Here is a tiny trained network, its code and every weight. The questions are about switching its units off for an input and a target symbol, where a switched-off unit gives its printed mean instead of its output.

import numpy as np


def w(rows, s, z=0):
    codes = np.array(rows[::2]) - 128.0
    scale = np.full(codes.shape[1], s)
    scale[-1] = z or s
    return codes * scale


def f(y):
    return np.maximum(y, 0)


def softmax(a):
    e = np.exp(a - a.max(-1, keepdims=True))
    return e / e.sum(-1, keepdims=True)


def log_softmax(a):
    a = a - a.max(-1, keepdims=True)
    return a - np.log(np.exp(a).sum(-1, keepdims=True))


def net(x, mask):
    ids = ['αγδεζηθμπφψω'.index(c) for c in x.split()]
    T = len(ids)
    res = E[ids] + P[:T]
    r = res
    for j in range(2):
        rows = slice(3 * j, 3 * j + 3)
        q, k, v = (r @ M[0][rows].T for M in (Q, K, V))
        z = softmax(np.where(np.tri(T) > 0, q @ k.T / 3**0.5, -1e9)) @ v
        o = O[0][rows]
        res = res + np.where(mask[j], z, o[:, -1]) @ o[:, :-1]
    y = f(res @ A[0][:, :-1].T + A[0][:, -1])
    res = res + np.where(mask[2:14], y, B[0][:, -1]) @ B[0][:, :-1]
    return log_softmax(res[-1] @ U[:, :-1].T + U[:, -1])


Q, K, V, O, A, B = {}, {}, {}, {}, {}, {}
E = w([
[114,66,120],'α',
[205,199,56],'γ',
[119,148,158],'δ',
[128,151,184],'ε',
[60,124,2],'ζ',
[52,190,114],'η',
[137,168,197],'θ',
[165,94,44],'μ',
[125,182,146],'π',
[31,100,140],'φ',
[140,211,169],'ψ',
[130,139,145],'ω',
],0.013)
P = w([
[193,42,253],'0',
[51,101,80],'1',
[64,148,106],'2',
[49,174,104],'3',
[40,164,78],'4',
[39,149,121],'5',
[40,158,109],'6',
[45,171,98],'7',
[57,137,174],'8',
[51,138,154],'9',
],0.0029)
Q[0] = w([
[35,92,204],'H0',
[132,190,18],'H0',
[2,57,103],'H0',
[64,96,170],'H1',
[92,106,208],'H1',
[104,96,78],'H1',
],0.0095)
K[0] = w([
[37,110,183],'H0',
[160,187,84],'H0',
[11,175,117],'H0',
[87,94,153],'H1',
[203,136,192],'H1',
[103,141,94],'H1',
],0.012)
V[0] = w([
[182,225,165],'H0',
[153,194,44],'H0',
[67,1,221],'H0',
[154,87,207],'H1',
[120,65,151],'H1',
[90,158,143],'H1',
],0.0097)
O[0] = w([
[217,95,230,1],'H0',
[68,41,219,151],'H0',
[146,222,14,162],'H0',
[135,201,60,60],'H1',
[55,180,57,146],'H1',
[121,156,254,164],'H1',
],0.0077,0.0023)
A[0] = w([
[25,202,164,131],'N0',
[22,177,145,162],'N1',
[66,126,173,93],'N2',
[124,93,114,57],'N3',
[146,60,11,161],'N4',
[33,152,155,179],'N5',
[149,255,112,196],'N6',
[119,77,76,75],'N7',
[157,117,118,215],'N8',
[112,58,71,45],'N9',
[221,223,68,206],'N10',
[132,134,124,2],'N11',
],0.0083,0.0056)
B[0] = w([
[186,202,109,223],'N0',
[116,229,148,255],'N1',
[88,254,142,165],'N2',
[93,52,236,131],'N3',
[42,8,161,233],'N4',
[50,224,93,249],'N5',
[222,74,79,252],'N6',
[116,62,244,159],'N7',
[120,48,178,185],'N8',
[73,134,218,159],'N9',
[159,53,60,235],'N10',
[63,39,252,128],'N11',
],0.0071,0.0062)
U = w([
[65,49,82,223],'α',
[179,94,229,166],'γ',
[149,117,131,13],'δ',
[101,121,104,132],'ε',
[12,145,176,29],'ζ',
[116,254,177,44],'η',
[157,117,132,7],'θ',
[113,45,152,72],'μ',
[140,137,166,167],'π',
[134,214,47,110],'φ',
[107,117,143,45],'ψ',
[176,130,115,254],'ω',
],0.0077,0.0055)

Each question gives the input, a string of symbols that net reads in full, and the target symbol t.
The units are the heads (3 rows each of Q, K, V and O) and the neurons (one row each of A and B). Each row of codes is followed by its name. A weight is (code - 128) times the scale printed after its matrix; where a second scale follows, it is the last column's (O, A, B and U).
mask holds one flag per unit, heads first, then neurons. A switched-off unit (its flag False) gives its mean, the last column of its rows in O or B, instead of its output. The means were averaged over made-up inputs and are rounded, as every weight is.
A unit's drop is (log p(t) with every unit on - log p(t) with that unit switched off) / (log p(t) with every unit on - log p(t) with every unit switched off).
The circuit of an input: a set's keep is (log p(t) with only the set's units on - log p(t) with every unit switched off) / (log p(t) with every unit on - log p(t) with every unit switched off). Starting from the 12 units with the biggest drops (on a tie, the unit counted first), units are removed one at a time, each time the one whose removal leaves the highest keep (on an exact tie, the one counted first), for as long as the keep stays at least 0.8.
circuit, biggest first: the units of the circuit, biggest drop first
k most important neurons: the k neurons with the biggest drops, biggest first
which heads matter: for each layer, one digit per head in row order, 1 if its drop is at least 0.15 and else 0, layers parted by /
drop of u: that unit's drop, to one decimal
input μ α α ε ε, target φ: circuit, biggest first	H0, N4, H1
input π α φ ε α ε μ γ π η, target η: which heads matter	00
input α α η α α ζ ω δ, target φ: which heads matter	10
input ζ ζ π, target η: most important neuron	N4
input α α ω φ α η α α γ π, target φ: which heads matter	10
input α ψ α α η, target η: which heads matter	10
input α α ζ ζ α, target ζ: 2 most important neurons	N6, N10
input ψ α α α μ α ε μ ψ, target φ: which heads matter	00
input ε α ε ψ, target ω: 2 most important neurons	N6, N10
input μ γ ε ω φ π φ α ε ζ, target ζ: 2 most important neurons	N6, N10
input δ ε ε π φ, target φ: drop of N0	0.1
input α ζ α, target ζ: drop of H0	0.5
input α ε γ α α ε α η μ θ, target φ: drop of N9	0.0
